After every row comes roughly how far along a hidden order it lies, from 0 to 10.
In the rows, zero is written as 128.
158, 161, 107, 111, 140, 110, 143, 118, 75, 102, 168, 131, 151, 136, 118, 155, 141, 124, 143, 111, 83, 137, 130, 122, 164, 171, 150, 135, 129, 105, 121, 99, 101, 137, 117, 79, 130, 153, 121, 116, 128 : 4
127, 108, 111, 136, 100, 103, 157, 169, 147, 146, 104, 122, 114, 93, 122, 141, 122, 125, 164, 116, 138, 123, 109, 132, 140, 153, 122, 133, 119, 126, 126, 144, 123, 130, 126, 137, 128, 152, 125, 119, 137 : 8
136, 66, 107, 134, 110, 110, 135, 159, 163, 152, 111, 126, 115, 135, 140, 96, 132, 133, 127, 128, 141, 133, 133, 142, 111, 98, 167, 134, 125, 127, 145, 150, 102, 133, 165, 125, 121, 123, 123, 143, 137 : 5
138, 113, 115, 135, 84, 97, 140, 116, 171, 125, 148, 164, 123, 96, 109, 132, 114, 140, 142, 98, 100, 153, 130, 124, 148, 121, 145, 123, 115, 158, 102, 135, 106, 134, 106, 112, 121, 118, 123, 129, 112 : 4
104, 110, 153, 144, 117, 88, 163, 137, 138, 125, 120, 143, 110, 122, 123, 119, 127, 131, 171, 124, 132, 112, 135, 122, 151, 124, 114, 130, 113, 130, 108, 157, 142, 133, 121, 125, 129, 132, 130, 120, 118 : 7
159, 122, 113, 135, 106, 90, 130, 110, 167, 120, 147, 166, 135, 97, 96, 135, 118, 145, 126, 91, 85, 146, 128, 120, 175, 136, 135, 117, 113, 157, 119, 123, 110, 135, 97, 105, 112, 112, 111, 131, 106 : 2
71, 126, 184, 149, 126, 173, 115, 162, 173, 134, 83, 105, 116, 153, 179, 98, 108, 146, 152, 169, 166, 105, 114, 117, 93, 133, 136, 125, 142, 117, 129, 167, 140, 114, 141, 159, 117, 147, 140, 101, 136 : 9
111, 95, 157, 143, 128, 158, 108, 165, 180, 128, 99, 117, 115, 120, 171, 111, 120, 134, 135, 148, 160, 112, 93, 131, 119, 146, 129, 129, 145, 111, 157, 136, 110, 126, 123, 153, 128, 152, 136, 123, 144 : 8
94, 182, 155, 135, 117, 151, 151, 163, 109, 166, 34, 116, 130, 156, 132, 130, 111, 107, 167, 146, 139, 100, 132, 130, 106, 142, 147, 121, 120, 136, 108, 155, 177, 104, 151, 175, 111, 142, 139, 107, 127 : 8
116, 100, 112, 130, 120, 135, 120, 153, 172, 124, 126, 114, 114, 116, 165, 120, 127, 140, 148, 133, 163, 129, 111, 144, 94, 124, 137, 126, 136, 114, 139, 152, 89, 135, 150, 132, 134, 151, 139, 126, 152 : 7
85, 79, 206, 155, 133, 129, 134, 147, 170, 112, 94, 129, 109, 129, 145, 111, 104, 168, 171, 140, 145, 122, 111, 93, 149, 128, 79, 123, 132, 117, 121, 160, 137, 128, 102, 145, 133, 135, 130, 114, 121 : 10
90, 89, 151, 146, 116, 136, 152, 155, 163, 174, 77, 112, 100, 132, 144, 120, 128, 122, 156, 152, 166, 117, 141, 148, 87, 93, 143, 128, 118, 115, 117, 160, 155, 117, 163, 166, 135, 134, 140, 117, 137 : 10
123, 159, 185, 127, 169, 169, 71, 121, 168, 91, 117, 145, 157, 174, 194, 88, 77, 154, 112, 127, 108, 116, 114, 88, 137, 154, 141, 107, 160, 161, 150, 151, 121, 119, 104, 126, 95, 110, 125, 140, 123 : 0
117, 192, 118, 108, 134, 150, 134, 127, 85, 130, 119, 121, 153, 156, 152, 133, 112, 123, 137, 114, 113, 120, 123, 131, 126, 158, 156, 120, 129, 133, 125, 132, 111, 120, 133, 119, 111, 131, 132, 127, 131 : 2
100, 84, 123, 142, 93, 128, 141, 124, 203, 116, 174, 147, 107, 86, 142, 135, 85, 170, 178, 120, 141, 141, 123, 128, 125, 104, 134, 112, 128, 154, 87, 166, 83, 133, 104, 121, 132, 132, 141, 124, 131 : 7
134, 135, 153, 129, 138, 128, 112, 95, 161, 104, 150, 156, 145, 159, 157, 99, 106, 148, 115, 110, 108, 138, 142, 120, 134, 106, 132, 106, 118, 160, 124, 165, 122, 123, 117, 122, 111, 88, 132, 146, 110 : 0
129, 90, 97, 137, 107, 147, 106, 163, 214, 138, 116, 115, 111, 99, 155, 116, 125, 128, 111, 140, 144, 122, 99, 152, 81, 105, 155, 124, 136, 121, 160, 145, 78, 133, 152, 144, 130, 145, 139, 142, 150 : 7
84, 113, 168, 143, 114, 146, 112, 158, 174, 122, 97, 133, 120, 106, 151, 123, 96, 166, 150, 141, 162, 121, 111, 112, 107, 105, 110, 113, 148, 155, 113, 168, 128, 118, 121, 154, 125, 126, 133, 111, 142 : 9
126, 114, 108, 132, 108, 112, 146, 124, 158, 116, 178, 137, 111, 114, 142, 130, 129, 139, 164, 119, 139, 149, 135, 144, 118, 126, 148, 124, 121, 127, 107, 145, 95, 139, 133, 106, 136, 147, 138, 126, 138 : 6

Part 2:
127, 151, 145, 161, 87, 119, 132, 126, 122, 110, 144, 84, 136, 117, 161, 119, 140, 145, 107, 161, 155, 140, 128, 134, 136, 91, 131, 131, 135, 149, 107 : 1
133, 131, 136, 136, 112, 125, 186, 112, 120, 129, 140, 117, 130, 120, 133, 128, 126, 122, 108, 114, 155, 136, 137, 134, 131, 129, 106, 123, 126, 107, 123 : 5
134, 132, 137, 127, 102, 115, 193, 121, 124, 124, 133, 89, 128, 122, 142, 125, 133, 144, 117, 132, 149, 142, 133, 132, 132, 121, 116, 142, 128, 130, 128 : 4
129, 137, 129, 132, 120, 124, 189, 118, 125, 124, 139, 105, 131, 122, 145, 126, 130, 132, 111, 125, 154, 137, 134, 136, 125, 117, 113, 134, 121, 119, 123 : 4
124, 138, 126, 111, 117, 135, 173, 108, 132, 129, 126, 109, 133, 120, 143, 126, 122, 125, 110, 139, 158, 137, 133, 133, 124, 107, 103, 126, 117, 106, 126 : 4
127, 116, 115, 93, 146, 122, 117, 128, 146, 133, 115, 118, 126, 126, 119, 148, 122, 121, 122, 105, 126, 119, 126, 129, 119, 132, 112, 150, 117, 126, 138 : 6
133, 151, 143, 167, 83, 111, 78, 114, 116, 117, 150, 90, 133, 119, 152, 116, 139, 130, 112, 142, 146, 145, 128, 130, 130, 106, 117, 128, 134, 145, 114 : 3
130, 145, 134, 114, 97, 119, 199, 125, 116, 129, 154, 95, 132, 119, 154, 125, 134, 137, 113, 133, 147, 139, 132, 141, 135, 125, 121, 131, 128, 123, 115 : 4
127, 119, 112, 100, 163, 119, 101, 125, 149, 127, 110, 119, 124, 128, 107, 153, 122, 127, 129, 96, 120, 115, 123, 125, 123, 135, 114, 153, 115, 123, 142 : 6
126, 113, 106, 94, 147, 116, 121, 126, 143, 138, 119, 134, 127, 132, 100, 157, 121, 119, 126, 90, 114, 110, 120, 126, 129, 144, 110, 148, 116, 106, 150 : 7
141, 108, 133, 127, 128, 102, 126, 121, 129, 127, 130, 145, 123, 130, 101, 154, 128, 94, 115, 88, 133, 123, 126, 125, 130, 152, 88, 133, 129, 118, 135 : 6
127, 111, 88, 69, 169, 126, 124, 121, 132, 151, 98, 163, 120, 140, 103, 145, 117, 114, 142, 88, 104, 121, 121, 120, 112, 145, 112, 144, 116, 104, 159 : 10
128, 120, 120, 107, 146, 123, 116, 119, 144, 132, 123, 133, 126, 127, 100, 154, 121, 112, 123, 95, 130, 116, 123, 126, 126, 139, 101, 134, 118, 98, 141 : 6
131, 150, 145, 167, 86, 117, 144, 118, 120, 116, 152, 91, 135, 120, 152, 115, 140, 131, 106, 155, 153, 144, 128, 130, 135, 106, 117, 119, 133, 136, 108 : 2
112, 136, 102, 81, 155, 152, 162, 123, 150, 138, 103, 106, 133, 118, 147, 139, 120, 138, 105, 123, 143, 120, 135, 138, 115, 99, 126, 152, 105, 111, 134 : 5
126, 117, 118, 101, 148, 126, 112, 124, 147, 137, 115, 126, 124, 126, 112, 155, 122, 118, 117, 101, 125, 116, 125, 131, 125, 136, 110, 140, 117, 106, 138 : 6
132, 142, 167, 199, 83, 110, 96, 120, 125, 94, 161, 18, 137, 116, 150, 118, 144, 137, 116, 163, 157, 142, 128, 126, 147, 101, 126, 128, 146, 164, 99 : 0
131, 136, 123, 120, 104, 123, 195, 119, 125, 129, 141, 114, 130, 123, 146, 131, 132, 116, 111, 124, 151, 132, 135, 136, 132, 125, 115, 133, 124, 114, 119 : 5
121, 130, 112, 62, 157, 138, 122, 118, 154, 141, 100, 112, 130, 123, 114, 148, 120, 116, 117, 100, 128, 116, 127, 125, 115, 115, 111, 146, 109, 113, 140 : 6
134, 154, 162, 200, 94, 130, 90, 96, 123, 109, 160, 86, 138, 119, 123, 113, 144, 107, 105, 150, 155, 147, 125, 118, 133, 89, 107, 99, 137, 130, 110 : 1
130, 110, 98, 80, 178, 123, 107, 112, 134, 153, 96, 163, 119, 138, 94, 143, 119, 107, 145, 84, 96, 127, 120, 114, 110, 147, 108, 139, 118, 113, 158 : 10
124, 148, 130, 156, 96, 134, 170, 112, 122, 124, 138, 98, 136, 120, 137, 113, 135, 131, 108, 144, 154, 141, 128, 133, 127, 100, 115, 123, 126, 122, 122 : 3
130, 141, 137, 150, 104, 118, 168, 121, 119, 119, 142, 99, 136, 119, 157, 130, 136, 140, 112, 148, 152, 147, 129, 135, 130, 110, 120, 138, 134, 134, 114 : 3
129, 148, 154, 165, 73, 115, 178, 137, 119, 104, 154, 82, 135, 118, 170, 119, 141, 145, 105, 156, 155, 133, 132, 145, 147, 118, 135, 136, 137, 143, 102 : 1
135, 121, 128, 111, 133, 115, 143, 120, 133, 129, 113, 106, 126, 124, 128, 143, 123, 125, 119, 106, 139, 135, 131, 125, 121, 126, 110, 141, 123, 133, 127 : 5
125, 114, 102, 81, 165, 120, 102, 122, 141, 145, 104, 151, 122, 134, 99, 152, 118, 122, 138, 97, 102, 112, 120, 120, 115, 139, 115, 153, 115, 116, 152 : 8
130, 129, 125, 111, 120, 120, 205, 125, 126, 129, 132, 119, 127, 125, 134, 144, 125, 126, 110, 107, 148, 126, 137, 140, 132, 139, 108, 134, 125, 108, 122 : 5
131, 151, 153, 179, 85, 115, 150, 128, 118, 110, 158, 85, 135, 120, 163, 114, 141, 141, 106, 140, 157, 129, 130, 140, 140, 113, 129, 126, 135, 142, 103 : 1

138, 129, 131, 134, 132, 138, 163, 130, 130, 171, 122, 132, 72, 121, 98, 139, 140, 87, 170 : 10
142, 111, 118, 138, 139, 131, 140, 39, 132, 135, 128, 130, 122, 137, 108, 135, 142, 125, 151 : 7
145, 103, 91, 144, 128, 127, 134, 68, 132, 135, 130, 127, 122, 145, 88, 140, 138, 127, 152 : 8
140, 103, 122, 133, 137, 128, 131, 107, 128, 121, 130, 130, 107, 139, 112, 133, 132, 133, 143 : 5
144, 109, 92, 137, 119, 122, 108, 100, 128, 109, 133, 122, 182, 149, 103, 135, 137, 153, 125 : 4
131, 129, 117, 131, 121, 126, 121, 140, 126, 130, 129, 125, 137, 130, 114, 129, 126, 129, 122 : 5
125, 119, 145, 120, 120, 123, 107, 184, 121, 107, 129, 127, 107, 115, 135, 121, 111, 147, 98 : 2
144, 93, 122, 131, 142, 132, 136, 84, 130, 117, 129, 132, 87, 133, 115, 134, 133, 126, 155 : 6
165, 51, 79, 141, 114, 118, 83, 131, 118, 97, 137, 123, 130, 138, 75, 138, 120, 169, 125 : 3
138, 100, 98, 138, 133, 124, 116, 54, 132, 104, 134, 125, 188, 153, 115, 130, 139, 157, 133 : 4
144, 109, 102, 132, 100, 124, 108, 197, 116, 133, 129, 123, 110, 121, 89, 136, 112, 130, 117 : 6
127, 151, 113, 128, 94, 123, 120, 245, 114, 156, 125, 121, 123, 108, 106, 131, 110, 111, 114 : 7
126, 121, 149, 118, 121, 127, 111, 196, 118, 108, 128, 129, 76, 110, 137, 120, 108, 136, 111 : 3
154, 87, 86, 139, 115, 121, 106, 118, 122, 113, 134, 124, 137, 143, 76, 139, 128, 149, 128 : 5
131, 144, 112, 142, 135, 134, 164, 48, 139, 160, 125, 130, 142, 141, 107, 141, 143, 99, 167 : 10
111, 163, 151, 123, 143, 133, 151, 99, 135, 139, 124, 132, 132, 124, 155, 120, 138, 110, 139 : 6
117, 146, 145, 116, 123, 128, 121, 176, 126, 122, 127, 128, 124, 117, 157, 118, 119, 135, 109 : 3
130, 132, 115, 127, 113, 119, 103, 154, 125, 115, 131, 122, 186, 132, 128, 126, 118, 145, 102 : 3
155, 69, 103, 133, 136, 124, 104, 101, 123, 86, 137, 128, 124, 144, 105, 130, 128, 162, 139 : 2
152, 85, 102, 131, 103, 121, 96, 189, 112, 113, 132, 123, 105, 118, 89, 134, 108, 148, 108 : 4
153, 64, 96, 141, 136, 125, 109, 63, 128, 98, 136, 128, 138, 148, 101, 134, 136, 165, 143 : 3
162, 80, 88, 147, 126, 128, 130, 66, 128, 132, 131, 126, 110, 141, 74, 137, 137, 127, 156 : 8
134, 101, 139, 121, 120, 126, 107, 198, 116, 111, 129, 130, 73, 110, 130, 119, 105, 133, 113 : 3
159, 73, 73, 146, 128, 120, 111, 35, 131, 105, 137, 124, 187, 161, 73, 141, 142, 162, 135 : 5
137, 129, 116, 125, 98, 122, 111, 220, 114, 132, 128, 125, 114, 115, 117, 123, 109, 130, 108 : 5
122, 159, 114, 129, 107, 124, 118, 166, 130, 138, 128, 120, 198, 131, 116, 130, 125, 129, 111 : 6
126, 129, 133, 126, 138, 131, 131, 103, 131, 124, 127, 130, 124, 126, 129, 128, 132, 128, 136 : 5
143, 96, 114, 126, 110, 123, 96, 197, 116, 107, 132, 126, 108, 118, 109, 129, 107, 149, 106 : 3
152, 112, 86, 149, 128, 133, 147, 34, 134, 155, 128, 126, 157, 149, 80, 151, 149, 123, 169 : 9
149, 101, 104, 131, 101, 124, 103, 214, 112, 130, 129, 123, 93, 107, 80, 135, 107, 133, 113 : 5
148, 97, 120, 137, 129, 133, 135, 116, 125, 134, 127, 131, 93, 124, 100, 138, 130, 114, 151 : 7
146, 78, 113, 128, 117, 121, 88, 154, 116, 98, 134, 126, 108, 127, 93, 129, 112, 161, 110 : 2
128, 129, 138, 121, 116, 127, 121, 203, 119, 132, 127, 128, 107, 109, 112, 124, 114, 121, 111 : 5
106, 158, 134, 122, 133, 125, 126, 108, 136, 120, 129, 125, 198, 141, 161, 120, 135, 141, 110 : 4
117, 136, 165, 112, 127, 129, 117, 170, 120, 115, 126, 131, 85, 107, 160, 113, 108, 131, 109 : 2
131, 127, 112, 128, 112, 122, 104, 189, 121, 122, 131, 122, 138, 126, 119, 128, 118, 146, 101 : 4
125, 137, 122, 126, 110, 122, 111, 189, 122, 125, 128, 123, 155, 125, 123, 127, 116, 136, 102 : 4
136, 114, 116, 127, 102, 120, 100, 214, 115, 115, 129, 123, 122, 115, 108, 128, 107, 140, 99 : 4
85, 189, 146, 110, 121, 118, 105, 160, 134, 101, 130, 121, 255, 138, 195, 107, 119, 164, 63 : 0
145, 113, 97, 140, 120, 129, 135, 91, 130, 141, 129, 125, 140, 138, 94, 141, 135, 118, 145 : 8
129, 129, 137, 119, 109, 125, 107, 228, 116, 125, 127, 126, 98, 107, 129, 123, 105, 130, 102 : 4
130, 119, 112, 126, 103, 117, 87, 207, 115, 104, 133, 120, 172, 125, 121, 124, 105, 162, 80 : 2
125, 151, 138, 123, 112, 130, 128, 199, 121, 150, 124, 127, 85, 108, 130, 126, 114, 110, 115 : 6
127, 139, 116, 128, 109, 123, 114, 172, 124, 132, 128, 123, 159, 125, 117, 130, 120, 131, 108 : 5
122, 151, 135, 128, 117, 129, 139, 151, 128, 148, 125, 126, 134, 120, 121, 129, 129, 112, 125 : 7
94, 166, 140, 115, 123, 118, 97, 163, 132, 96, 133, 120, 250, 137, 182, 110, 119, 166, 72 : 0
160, 99, 78, 153, 117, 128, 145, 68, 126, 154, 129, 125, 123, 142, 59, 149, 142, 113, 166 : 10
145, 110, 95, 139, 115, 124, 125, 118, 126, 132, 130, 124, 133, 134, 88, 138, 129, 129, 135 : 7
117, 144, 140, 120, 113, 126, 114, 205, 122, 128, 126, 127, 134, 113, 137, 123, 112, 127, 108 : 4
112, 160, 165, 117, 129, 132, 140, 167, 127, 141, 123, 132, 96, 110, 150, 120, 122, 107, 124 : 6
138, 105, 128, 126, 121, 130, 122, 169, 119, 130, 127, 130, 68, 113, 115, 129, 116, 120, 127 : 5
128, 120, 124, 124, 115, 121, 99, 177, 123, 111, 131, 124, 138, 125, 128, 125, 115, 149, 102 : 3
129, 156, 110, 131, 123, 123, 118, 110, 132, 121, 131, 123, 191, 141, 128, 131, 133, 139, 117 : 5
